Each row has a name. Each question is about the rows just above it. Places in a row count from 0.

gese: [163 118 118 171 140 151 143 141 111 157 136 154 126 150 143 144 170 183]
feli: [163 153 118 154 140 141 143 141 111 157 131 154 126 137 155 146 172 154]
peleg: [163 118 118 170 140 128 154 128 111 157 131 154 126 150 143 144 170 183]
nosi: [153 130 115 157 133 144 147 155 102 156 134 162 126 143 154 149 184 140]
vene: [181  69 101 149 225  98 157 211  89 139 155  94  94 156 202 136 215  94]
vafol: [163 136 118 128 140 139 143 141 111 157 136 154 126 150 143 170 170 138]
Places of [94] in row vene:	11 12 17
Places of [150] in row vafol:	13
At which places does peleg hold [170]?	3 16
At which places does peleg hold [131]?	10
Places of [138] in row vafol:	17
Every place of [154] in feli:	3 11 17
Every place of [128] in peleg:	5 7

lud: [159 214 198  94 220]
simu: [159 214 198 105 193]
rir: [217  36  56 164  94]
Likil: [191  55 193  40 105]
tiba: [188 115  96 182 197]
Velof: [198 198 198 105 152]
bido: [159 214  77  77 193]
At which places does Velof hold [198]?	0 1 2
At which places does bido hold [77]?	2 3

gumon: [125  79 125 143 142 106  79 142 142  85]
pobo: [164 130 130 130 164 118 110  85 122 163]
tonan: [136 115 134 129  22 108 115  51 108 108]
Giku: [128  81 137 180 163 173 109  57 180  89]
Zak: [130 117 130 133 113 118 104  85 122 116]
vab: [128  81 137  97 163 173 202 118  78 195]
Places of [163] in row Giku:	4
Places of [143] in row gumon:	3
Every place of [164] in pobo:	0 4
At which places does tonan hold [108]?	5 8 9

tir: [127 105 110 136 196 120 118 142 127 165 151 135 136 217  99 140 140 145
 100 133 136 108 119  77 157 133 147 148 157 116 150]
fato: [ 99  82 132 148 137  96 150  98 130 157 143 155 151 116 129  94 106  92
 138 180 185 126 131 133 110  80 135 112 100 112 131]
nuta: [ 79 149 116 110 147 136  82 139  85 147 140 122 141 107 171 134  79 171
 130  79 148 151 113 136 142 106  86 136 171  78  89]
Rati: [ 83 105 121 135 108 187 146 106 167  59 148 106 128 133 101 174 107 161
 111 110 170 101 119 114 164 113 112 121 107 122 113]
dutu: [168 152 135 122 149  69  98 144  90 186 101 150 135 114 112  78 157  89
 144 136  95 140 143 143  83 157 141 133 142 126 153]
Litat: [131 109 119 124 193 133 109 145 132 169 148 143 138 214  87 152 136 145
 104 125 131 110 122  84 156 142 141 151 158 121 145]
nof: [ 89 103 120 135 109 102 102 104 113 113 149 103 131 137  92 102 113 159
 112 113 170 105 120 118 102 110 119 118 102 129 113]
bap: [131 143 122 127  67 139 146 116 126  92 112 123 114  33 161 102 107 109
 154 140 117 144 117 187 103 122 118 104 113 121 109]
Gen: [134 135 115 112 160 170  98 143  86 116 123 111 126 184  86 189 110 182
 136  67 138 137 112 104 168 136 111 144 147 107 110]
At which places does nuta hold [147]?	4 9
At which places does nuta hold [136]?	5 23 27
Places of [122] in row nuta:	11
Places of [113] in row nof:	8 9 16 19 30
At which places does Gen hold [86]?	8 14

fotum: [139 157 134 169 140 141 118 136  98 120  77 103]
gad: [103 102 102 115 115 102 102 102 115 115 115 102]
lavil: [108 107 122 139 107 171 113 122 142 107 145 125]
At which places does gad hold [103]?	0
Every place of [134] in fotum:	2
Places of [102] in row gad:	1 2 5 6 7 11
Places of [107] in row lavil:	1 4 9
Places of [122] in row lavil:	2 7
Every place of [171] in lavil:	5
Places of [98] in row fotum:	8

Folu: [157  69 115  72 180 140  96 136 201 138 135 174 148 139 107 114 175 163
 154 116 157]
Gogez: [194 124 118 132 217 126 137 103 163 124 124 201 138 118  99 143 123 180
 120 167 137]
fata: [135  58 143  65 153 148  84 143 143 141 141 153 147 148 114 143 167 151
 167 167 160]
fivup: [ 97  57 119  71  91 161  70 144 151 144 157 109 138 162 131 100 168 130
 179 103 162]
veti: [175  85 114  86 201 134 111 127 198 134 130 189 147 131 102 124 163 174
 139 132 151]
tilip: [ 83  67 120  82  66 163  73 141 121 143 165  91 130 165 138 105 152 124
 174 108 160]
ginik: [115  54 117  65 145 156 145 145 176 144 148 131 143 156 122 101 178 139
 177 101 162]
nuv: [188 104 115 107 168 128 125 115 184 129 127 199 143 123  99 135 144 180
 127 149 145]
At which places does ginik hold [145]?	4 6 7
Every place of [167] in fata:	16 18 19

Bor: [110 110 169 110]
befip: [224 109 111 147]
Duf: [168 168 110 110]
Places of [168] in row Duf:	0 1
Every place of [110] in Bor:	0 1 3
At which places does Duf hold [110]?	2 3
At which places does Bor hold [169]?	2
Whose row is [110 110 169 110]?	Bor
Every place of [147] in befip:	3

